In the rows, 128 means zero.
[161 141 134 135 142  94 138 151 133 148 150 124  68 127  88 138  72 130
 126 156 163 106  88 114 148 185 164 115 107 127 164 102  79 135 151 130
 144 199 132]
10
[129 125 147 155 109 112  94 127 180 168 157 153 119 110 152 122 137 109
 170 159 131 154 109 110  99 153 144 127 101 125 157  80  93 156 119  82
 145 151 143]
5
[129 166 147 118 135 136 160 120 110 112  92 167 139 114 123 133 135 152
  85 133 100 130 133 164 137 138 122  93 120 108 125 138 141 101 132 107
 108 170 158]
7
[ 79 162 122 105 122 174 138 124 216 157 171 169  85 151 122 134 171 160
 142 175  97 139 109 118 106 126 143  82 116 180 108 204 132 119 128 102
 132  84 184]
5
[136  82 123 108 131 171 142 140 153  71 145 129 107  93 117  75 158 165
 135 135 115 111  90 145 147 135 207 189 125 137 120 156 124 100 120 151
  90   5 111]
6
[119 146 132 104 120 145 191 119 117 117 143 128 100  84 116 124 141 133
 103 126 134 133 166 134 119  80 146 152 146 157 125 190 154 106 137 119
 143  98 144]
1
[122 159 156 134 154 155 162  91  99 131 141  88 170 126 198 125 166 108
 132  85 147  72 147 140 132 106 144 159 124  93  99 136 165 186 133 171
 116 129 178]
2
[121 165 140 147 144 154 152 126  97 108 127 144 121 126 108 135 109 131
 131 137 119 113 128 135 123 125 135 140 122  99 107 143 144 123 133 159
 144 145 143]
10
[131 119 165 145 183 145 150 100 123 126  82 124 125 109 132 119  99 144
 108 169 148 142 127 159 143 134 114 129 129 128 116 154 106 114 138 120
  63 139 100]
9
[140 180 123 172 120 123 174  96  53  81 134 232 106  96  95  50 108 150
  96 120 131 145 153 169 129  65 154 180 124  96 128 127 176 140  73 154
 155 129 169]
0
[ 80 121 124 115 122 185  90 174 143  82 114 135 134 134  82 125 146 160
 151 152 110 155 102 123 140 115 134 120 138 199 132 170  93  91 144 114
 121  58 101]
3
[175 156 118  84 139 154 179 113 149 156 138 133 134 127 101 110 151 154
 103 138 109 109 159 151 136 142 122  90 111  98 130 137 170 129 126 115
 118 104 152]
9
[ 81 120 127 140 109 124 111 133 117 121 145 109 142 150 148 126 133 144
 114 115 169 107 131 137 148 124 111 128 124 135 124 159 134 163 142 136
 140 112 120]
3
[120  97  95 150 111 122 125 122 131 116 148 131 210  86 173  85 139 120
 114 160 136 158 127 100 102 104 117  79  93 100 111 141 187  97 124 158
  98 115 117]
6
[127 136 135 117 139 141 148 111 100 131 129 145 161 113 130 187 135 136
  87 147 129 125 116 110 126 129 146  98 117 104  96 162 147 115 152 114
 136 163 137]
8
[ 77 135 121 137 103 148 167  64 136  75 144 134 126 101 105  49 141 155
 141 144 149 122 129  84 131 102 181 129 137 158 109 186 187  97 143 131
  56  24 147]
1
[127 117 125 132 100 154 116 114 120  98 147 136 123 108 132 109 150 133
 146 103 115 129 139 156 109  84 114 142 113 115 154 121 123 108 129  92
 151 128 133]
6
[126 123 137 124 126 141 145  82 158 139 151 117 133 146 131 109 149 139
 118 132 121 134 153 138 133 137 121 151  91  89 119 163 168 166 127 120
 128 144 163]
8
[164 147 122 118 137 108 172 157 112 143 121 163 125  82 120 144 130  96
  96 168  97 124 126 128 116 130 115  85 125 141 119 130  92 104 127  85
 147 186 134]
4
[170 139 137 106 120 146 116 124 213 159 163 142  74 135 151 103 140 143
 129 150 104 151 137 156 114 148 139  99 110 114 153 127 127 136 125  89
 128 133 146]
5
[144  98 133  93 170 112  98 135 137 130 102  82 104 102 159 172 115 117
 100 131 187  98 119 141 166 127 144 143  98 159 145 127 125 153 172  49
 119 140 101]
11
[182 167 137 168 115  96 100 103 116 159 144 161  99  78 131 142  31 138
 100 164 152 137 134 138 100 154 158  72 148  92 135  96 166 169 136 140
 128 188 123]
11
[133 108  99 117 150 119 175 126 153 123 179 115  92  90 162 111 114  72
 132 127  93  77 124  99 122  88 109 111 111 114 114 134 216 144 157 122
 133 155 179]
11
[136 123 142  98 144 157 166 135 138 141 154 100 117 115 120 120 128 101
 163 145 140 122 128 158 119 107 119 109 141 138 125 181 135 119 129  85
 130 143 135]
0
[129 177 165 119 147 166 150 162  68 119 104 164 170 123 128 147 119 160
  99 143 152 104 128 161 131 143 126  88 132 108 108 101 119 123 158 129
 124  82  98]
1
[ 98 119 139 150 127 107 127 117 123 149 111 141 162 137 182 126 125 148
  96 115 136 115 130 149 130 172 116 104 139 102 103 109 148 144  96 169
 119 101 122]
1
[133 138 123 118 123 159 137 135 158 142 141 135 125 139 115 127 115  99
 158 141 144 111 154  98 106  99 113 119 131 137 118 129 121 110 143 142
 120  64 128]
1
[124 120 143 155 105 130 124 104 120 116 137 142 145 143 171 128 164 119
 105 105 122 127 135 129 117 111 130 133 130 116  98 148 117 123 110 100
 133 119 143]
8
[133  90 172 150 116 118 160 139 151 161 126 161 115 168 170  57 165 127
 127 130 123 137 107 181 109 165 112  91 158 138 110 117  24  87  74  86
  87  67 106]
1
[ 98 138 134 116 113 168 122  96 141 129 104  85 154 109  96 160 128 144
 150 115 150 117 153 146 124 134 136 170 130 127 133 136 158 137 122 145
 132 108 139]
1
[117 113 143 146 110  96 125 108 164 130 146 156  91 145 174  41 129 159
 110 135  86 164 144 136 128 175 125  93 140  99 144 143 169 132 110 141
  94 105 121]
3
[170 144 139 120 122 121 149 118 131 124 127 178 117  97 115  96 138 128
 104 152  79 136 150 128 124 155 122  93 122 118 130 138 128 151 140 109
 126 175 157]
2
[116 145 126  98 162 132 160 116 108 151 146  67 182  97 152 169 146  88
 154 146 149 103 111  99 132 125 129 118 126  93  96 171 182 151 151 122
 123 175 102]
11
[132 183 134 122 157 158 123  66 139 151 112 113 125 161 115 162 110 151
 156 115 134  92 171 163 142 146 122 156 116 108 130 110 145 163 115 156
 118 104 159]
7
[126 138 118 145 105 135 108 115 131 139 190 131 142 144 128  89 107 126
 145 139 184 135 118  87 109  81 115  50 102 132 160 111 125 121 180 138
 121 126 133]
11
[ 92  59 112 137 125 124 163 146 208 149 176 148 128 135 100 116 136 153
 167 170 142 121  79 151 111 134  99  84  90 119  78 151 126  96 121 103
 127  65 187]
10
[125  94 171 151 160 132 146 176  99  95 134 131 133 119 192 126  96  69
 122 140 129 110  86 120 113 120  89  99 113 106 134 109 156  71 177 124
 111 201 114]
0
[ 98 123 121  87 145 152 122 118 138 138 146 141 137 127 121 143 154 119
 149 125 107 100  89 135 137 121 142 109 133 127 135 151 136 156 109 131
 150 135 135]
5
[178 141 113 104 131 148 151 109 189 139 161 152  97  98 165 123 166 159
  97 139 112 124 146 161 133 136 154  97 120 112 136 157 121 114 113 126
 125  90 142]
9
[133 158 159 105 137 155 140 144 125 136 107 133 153 136 107 146 131 168
  78 146 115 119 114 139 137 179 124  78 124 130 137 147 162 111 149 135
 107 139 125]
9
[108 174 166 138 158 159  73  98 119 179 100 127 147 161 119 180  99 158
 146 131 138 111 131 176 126 169 122 173 129 127 119 132 137 211  87 150
 146 130 130]
6
[143 135 119 128  80 135 104 115 164 133 123 145 142 106 139  84 130 178
 116 125 149 170 129 116 121 175 230 108 133  81 147  95 143 109 103 162
  86  71 115]
1
[172 120 149  73 192 134 146 101 133 144  93 123 155 111 145 149 135 140
  99 142 139 100 134 141 166 120 111 140 115  97  79 161 157 158 148  75
 100 110 137]
6
[118 109 117  76 156 135 159  72 238 158 170  32  58 132 138 106 136 159
 167 125 100 116 140 147 148 152 124 136 111 132 154 152 214 148 140 100
 104 135 190]
5
[208 180 133 201 147 120 149  76  67 112 147 154 136 126 158  98  82 110
 145 125 123 138 181 136  94  91 137 188 138 103 114  55 158  88  78 179
 100  58 107]
7
[ 97 154 140 145 146  89 129 130 121 122 113 149 126 152 143 126  98 165
  86 156 122 142 136 133 147 170  71 108  96  97 123 135 175 135 151 144
 118 180 108]
4
[183 144 162 130 125 136  88  91 166 174 160 103 143 169 152  96 113 136
 174 112 178 139 126 136 122 142 172 125 152  78 121 127 113 176 105 155
  79 106 120]
2
[176 139 141 169 114 164 139  38 125 152 151  97 132 134 184 143 136 146
  79 120 160 138 164 126 109 120 155 133 108  96 120 137 122 110 145 113
 103 180 145]
9
[114 156 133 131 131 130 153 119 114 140 155 131 145 104 126 117 135 160
 118 152 119 124 103 156 135 162 147  85 131 131 123 144 112 155 120 137
 134 149 139]
4
[ 91 129 107 135 104 108 110 180 108 106 104 118 168 125  93 170 136 112
 107  99 100 118 133  71 145 109  78 121 128 187 130 104 122 133 140 130
 188 151 175]
8
[250 123 170 130 113 181 143 149 196 152 210 100 133 150 159   4 109 112
 163 128 102 139 128 154  82 127 142  58 144  77 143  77 169 102 123 115
  51  46 131]
9
[109 168 140 148 108 164 117  90 113 129 110 164 112 151  76 135 102 164
 127 133 133 144 168 149 111 139 116 139 125 123 148 135 146 128 123 165
 155 144 156]
0
[ 93  54 148 152 157 121 120 110 143 126  83 117 112 116  88 156  94  83
 177 158  71  95 101 161 107 188  96 163 163 164  84 163 142 122  69 113
 119 110 115]
10
[101 152 124 134  87 153 105  90 105 104 121 113 119 111  81 123 122 150
 155 117 123 132 139 148 128 167 201 152 144 138 171 136 109 138 108 137
 118 130 103]
7
[143 158 132 152 108 153 131  80 124 144 151 105 163 158 177 100 190 149
 111  95 162  93 139 136 148 160 163 142  99  94 135 106  86 167 113 131
 119 118 137]
9
[140 164 115 112 113 137 150 120 127 124 132 142 132 111 132 110 144 162
  99 140 117 132 169 132 123 131 117  92 118  99 135 150 152 113 145 151
 131 116 127]
6
[ 85 144 142 159 133 138 171 139  64 124 129 129 120 110 148 160 138 124
 132 122 101  94 136 155 119 132 104 135 137 125 107 112 114 141 140  90
 167 156 140]
3
[132  80 126 150  79  89 105 172 123  94 136 172 131 106  99  71 112 155
 105 137  90 164 115 117 125 152  93 110 123 132 149 101 126 114 133 117
 143 128 112]
6
[ 99  93 119 134 141 133 115 100 132 106 109 185  90 112 147 144 162 137
 143  96  70 131 119  90 130 114 183 188 142 151 109 122 116 122 107 128
 133  77 173]
2
[100 194 132 185 154 111 236 126  21 117 125 152 110  79 127 113 123 145
  98 139  93  97 125 170 125 138 137 133 153 149 103 118 138 128  84 115
 135 157 139]
9
[132 163 134 151 144 110 149 110  94 128 149 170 112 112 173 128 115 133
 129 114 121 109 145 192 124 116 124 113 133 102 132 103 121 146  97 118
 140 123 135]
7
[168 153 131 124 125 154 165 137 155 117 161 100 115 102 145  76 144 144
 122 134 104 134 142 127 131 142 150 107 113 111 155 115 152 111 147 120
 100 125 136]
9
[145 101 100 126  96 102 119 120 125 115 140 152 105  93 111  98 110 129
 138 123 127 105 120 119 124 137 161 109 147 112 149 111 115 120 113 134
 125  98 106]
6
[127 155 163 105 160 147 129 134 142 125  84 165  92 157  83 108  90 157
 119 165 100 160 143 154 135 163  96 118 122 131 140 158 185 113 133 112
 106 149 129]
0
[100  95 119 153 154 119  68  52 158 192  95 164 130 139 163 197  84 134
 108 169 136 132 143 155  88 161 104  84 122 134  97 150 175 140  90 141
 115 117 115]
11
[153 168 183 136 147 130 134  77 124 132 115 116 109 139 161 115 132 144
 126  93 125 132 159 138 124 121 138 190 156  93 128 125 188 131 118 170
 113  87 137]
11
[135 138 130 133 115 121 130  87 160 148 140 109 118 148 171  89 144 143
 119 108 141 126 151 122 126 135 136 135 111  90 143 134 150 127 120 156
 105 131 147]
6
[134 153 121 117 107 109 118 130 163 125 155 167 123 118 112 124 115 145
 119 152 114 139 140 134 130 158 118 100  97 115 160 138 164 135 131 139
 136 139 137]
7
[ 98 113  93 111 163 170 180 171 148  88 127 116 151 128 169 126 180 110
 139  93  96  41 133 151 155 100  77 134  84  90  87 102 146 145 152 178
 133 103 198]
2
[ 59 148 117 171 110 115  94 105 113 117 115  80 103 125  94 134 101 136
 148  97 136 147 126 153 154 124 146 200 161 168 144 169  91 201  62 159
 161 206 136]
8
[100 184 135 153 132 143 131 120 138 131 114 126 140 129 118 156 126 186
 119 139 154 134 132 179 134 140 104 123 116 120 129 141 139 121 108 147
 124 145 132]
9
[139 115 132 114 138  98 109 122 129 138  99 190 134 140 104 105 123 111
 115 147 111 118 110 100 133 154 122 142 119 118 135 138 142 128  93 150
 113 117 105]
6
[159 170 122  93 132 153 141 101 194 135 148 115  79 138  90 119 134 176
 135 151 121 111 169 132 151 167 102 104  88 126 175 128 141 131 173 106
 119 113 143]
9
[143 113 168 145 131 155 120 133  83  91 102 123 136 131 129 105 127 120
 114 108 125 141 129 153 125 105 135 142 158 134 113 151  93 101 124 115
 125 114 106]
10
[ 97 170 135 162 125 143 118  95 112 105 119 117 126 102 113 113 121 177
 126 135 142 140 138 134 147 134 151 164 125 142 115 135 145 182 140 125
 126 123 148]
11
[109 159 156 190 116 161 151  56  97  85 129  92 127 120 120  78 103 186
 127 130 143 129 162 170 136 154 135 144 129  78 101 149 147 160 153 158
 105 144 149]
10
[127 107  91  97 125 130  65 146 175 136 134 128 156 164  71 144 108 104
 151 166 153  95  75  77 142 151 107 102  80 157 142 147 136 125 134 117
 110 145 103]
6
[176  57 133 140 115 140 102  94 163 131 213 179 149 121 169  49 184 100
 166 135 116 178  81  94  91  78 177  89  78 152 176  76  83  75 110  46
 114  59 152]
8
[ 89 169  85 151 121 157 168  63 111  86  90 102  79  70  86 121 109 151
 138 111 125 120 212 140 137  74 151 158 140 128 135 133 126 142 134 158
 133 126 186]
8
[ 86  92 118 137 119 161  84 137 166  99 127 100 130 125 123 124 138 162
 167 147  88 129  57 142 129 194 155 122 111 151 126 129 129  99 115  82
  90 130 109]
6
[122 144 139  98 139 142 155 122 127 157 132 142 118 118 128 137 132 131
 119 128 129 110 138 162 135 125 118 102 133 129 120 148 114 163 126  71
 144 144 144]
1
[139  97 160 107 139 146 124 128 158 143 105 113 153 130 131 112 132 103
 115 136 116 125 106 120 115 134 135 121 131 127 103 154 189 124 131 106
  84 114 142]
11
